Below is a small trained network, with its code and all its weights. Each question gives an input and a class and asks what happens when units are switched off, that is, made to give their printed mean instead of their output.

import numpy as np


def w(rows, s, z=0):
    codes = np.array(rows[::2]) - 128.0
    scale = np.full(codes.shape[1], s)
    scale[-1] = z or s
    return codes * scale


def norm(h):
    return h / np.sqrt((h * h).mean(-1, keepdims=True) + 1e-5)


def f(y):
    return y / 2 * (1 + np.tanh(0.7978845608 * (y + 0.044715 * y**3)))


def log_softmax(a):
    a = a - a.max(-1, keepdims=True)
    return a - np.log(np.exp(a).sum(-1, keepdims=True))


def net(x, mask):
    res = np.array(x, float).reshape(1, 6) / 4 @ E
    u = 0
    for l in range(4):
        y = f(norm(res) @ A[l][:, :-1].T + A[l][:, -1])
        res = res + np.where(mask[u : u + 5], y, B[l][:, -1]) @ B[l][:, :-1]
        u += 5
    return log_softmax(norm(res)[-1] @ U[:, :-1].T + U[:, -1])


A, B = {}, {}
E = w([
[111,194,182,143,209,205,225,128],'x0',
[135,129,176,122,104,228,97,208],'x1',
[206,151,231,243,70,100,169,45],'x2',
[96,255,141,78,103,30,105,93],'x3',
[70,144,148,186,80,181,83,53],'x4',
[204,199,28,187,142,90,149,75],'x5',
],0.0042)
A[0] = w([
[120,112,63,124,116,50,99,72,174],'L0N0',
[76,95,230,116,120,194,65,125,157],'L0N1',
[191,86,166,141,170,79,47,142,115],'L0N2',
[62,74,114,215,210,200,253,127,7],'L0N3',
[185,164,117,47,139,32,136,162,94],'L0N4',
],0.0048,0.0016)
B[0] = w([
[119,133,127,131,208,168,205,161,219],'L0N0',
[134,118,110,128,190,110,146,193,251],'L0N1',
[155,139,101,160,96,161,190,110,155],'L0N2',
[203,155,136,2,144,158,168,81,238],'L0N3',
[168,163,80,82,184,92,179,103,200],'L0N4',
],0.0071,0.0024)
A[1] = w([
[235,42,50,173,3,141,70,99,65],'L1N0',
[136,227,221,149,180,139,131,100,115],'L1N1',
[106,170,251,242,30,105,138,54,78],'L1N2',
[31,107,116,91,165,55,113,220,161],'L1N3',
[175,192,151,125,71,229,206,53,248],'L1N4',
],0.0046,0.0017)
B[1] = w([
[118,41,79,233,254,116,136,132,186],'L1N0',
[226,158,89,114,61,124,136,171,189],'L1N1',
[177,182,109,216,58,101,32,93,239],'L1N2',
[132,101,134,140,54,107,110,100,199],'L1N3',
[159,74,104,76,184,145,92,203,252],'L1N4',
],0.0075,0.0033)
A[2] = w([
[145,33,169,120,199,93,104,80,7],'L2N0',
[2,87,27,93,90,182,17,93,58],'L2N1',
[168,132,87,159,79,50,207,199,218],'L2N2',
[90,83,138,123,214,110,173,216,102],'L2N3',
[208,196,104,158,107,62,53,67,162],'L2N4',
],0.0055,0.0013)
B[2] = w([
[100,107,106,140,148,98,177,109,155],'L2N0',
[62,82,69,101,93,113,158,178,187],'L2N1',
[59,104,148,115,83,121,109,58,209],'L2N2',
[116,178,144,235,106,125,124,88,207],'L2N3',
[117,149,181,125,76,96,1,162,253],'L2N4',
],0.0097,0.0036)
A[3] = w([
[105,113,255,127,80,122,148,175,64],'L3N0',
[142,84,104,218,122,98,108,88,64],'L3N1',
[140,86,124,143,169,106,109,136,105],'L3N2',
[71,112,94,102,90,142,120,118,26],'L3N3',
[105,80,219,138,130,161,154,197,6],'L3N4',
],0.0076,0.0021)
B[3] = w([
[75,125,203,186,137,190,154,72,199],'L3N0',
[179,122,106,178,192,163,118,142,254],'L3N1',
[80,169,93,227,135,147,183,122,158],'L3N2',
[69,96,109,149,120,157,186,164,153],'L3N3',
[132,254,122,165,91,123,142,125,192],'L3N4',
],0.0097,0.0029)
U = w([
[75,74,203,86,88,92,125,51,1],'0',
[105,202,98,32,120,55,105,98,90],'1',
[68,205,197,172,105,211,169,127,53],'2',
[127,90,96,117,183,89,212,36,75],'3',
[153,171,174,162,85,101,33,103,193],'4',
[127,83,84,224,172,153,130,115,198],'5',
[9,65,69,85,105,134,154,179,173],'6',
[182,145,140,50,168,203,158,161,191],'7',
],0.014,0.0028)

Each question gives the input, the list of numbers given to net, and the class t.
The units are the neurons (one row each of A and B). Each row of codes is followed by its name. A weight is (code - 128) times the scale printed after its matrix; where a second scale follows, it is the last column's (A, B and U).
mask holds one flag per neuron, layer by layer. A switched-off neuron (its flag False) gives its mean, the last column of its row in B, instead of its output. The means were averaged over made-up inputs and are rounded, as every weight is.
A unit's drop is (log p(t) with every unit on - log p(t) with that unit switched off) / (log p(t) with every unit on - log p(t) with every unit switched off).
The circuit of an input: a set's keep is (log p(t) with only the set's units on - log p(t) with every unit switched off) / (log p(t) with every unit on - log p(t) with every unit switched off). Starting from the 12 units with the biggest drops (on a tie, the unit counted first), units are removed one at a time, each time the one whose removal leaves the highest keep (on an exact tie, the one counted first), for as long as the keep stays at least 0.8.
units of the circuit, in order: the units of the circuit, biggest drop first
top k neurons: the k neurons with the biggest drops, biggest first
k most important neurons of layer l: the k neurons of layer l with the biggest drops, biggest first
drop of u: that unit's drop, to one decimal
input [-2,7,3,0,0,1], class 5: units of the circuit, in order => L1N0, L0N0
input [4,6,-4,-6,1,-2], class 2: top 2 neurons => L3N4, L2N3
input [-7,-4,-5,-2,6,5], class 6: units of the circuit, in order => L2N1
input [-7,6,-5,-6,-7,1], class 5: top 4 neurons => L1N0, L2N3, L3N1, L0N2
input [1,-8,-8,-7,-4,0], class 3: 2 most important neurons of layer 1 => L1N2, L1N4
input [-7,-6,4,2,-4,-1], class 3: units of the circuit, in order => L1N2, L0N0
input [4,0,4,-1,4,1], class 4: top 4 neurons => L1N2, L0N0, L2N4, L0N4
input [6,-4,3,2,-8,7], class 1: 2 most important neurons of layer 1 => L1N0, L1N1
input [0,4,-8,7,4,6], class 6: units of the circuit, in order => L2N1, L3N3
input [6,0,8,-1,-5,-2], class 4: units of the circuit, in order => L0N0, L1N2
input [-6,-7,1,-4,-7,-4], class 3: units of the circuit, in order => L2N4, L1N2
input [5,-3,-4,7,2,-6], class 6: top 2 neurons => L1N3, L0N3
input [6,7,-6,-5,-4,-4], class 2: units of the circuit, in order => L2N3, L3N4
input [6,6,2,-8,-2,3], class 7: units of the circuit, in order => L0N3
input [4,-4,6,-4,8,8], class 4: units of the circuit, in order => L2N4, L1N2
input [4,-3,4,6,-4,-7], class 0: top 3 neurons => L2N2, L0N4, L3N0
input [5,1,-6,-1,3,-6], class 2: top 4 neurons => L3N4, L1N2, L2N3, L0N1
input [7,5,-8,7,7,8], class 6: 3 most important neurons of layer 2 => L2N1, L2N3, L2N4
input [6,-5,-3,7,-1,-7], class 0: top 2 neurons => L1N3, L0N3
input [-2,-7,0,1,4,2], class 3: units of the circuit, in order => L0N0
input [2,7,-8,0,-6,-8], class 2: 2 most important neurons of layer 3 => L3N4, L3N0
input [-3,-5,-2,-2,-6,-5], class 3: 2 most important neurons of layer 1 => L1N2, L1N1
input [8,4,-4,-3,2,4], class 7: drop of L0N3 => 0.1
input [-4,6,-2,0,1,6], class 5: drop of L1N0 => 3.0
input [-3,3,4,-1,-1,3], class 5: drop of L1N0 => 2.7
input [-7,-5,-5,0,4,0], class 6: drop of L2N4 => 0.0
input [7,-5,7,3,3,-5], class 4: units of the circuit, in order => L1N2
input [0,-5,-4,-2,4,2], class 6: 2 most important neurons of layer 0 => L0N4, L0N1
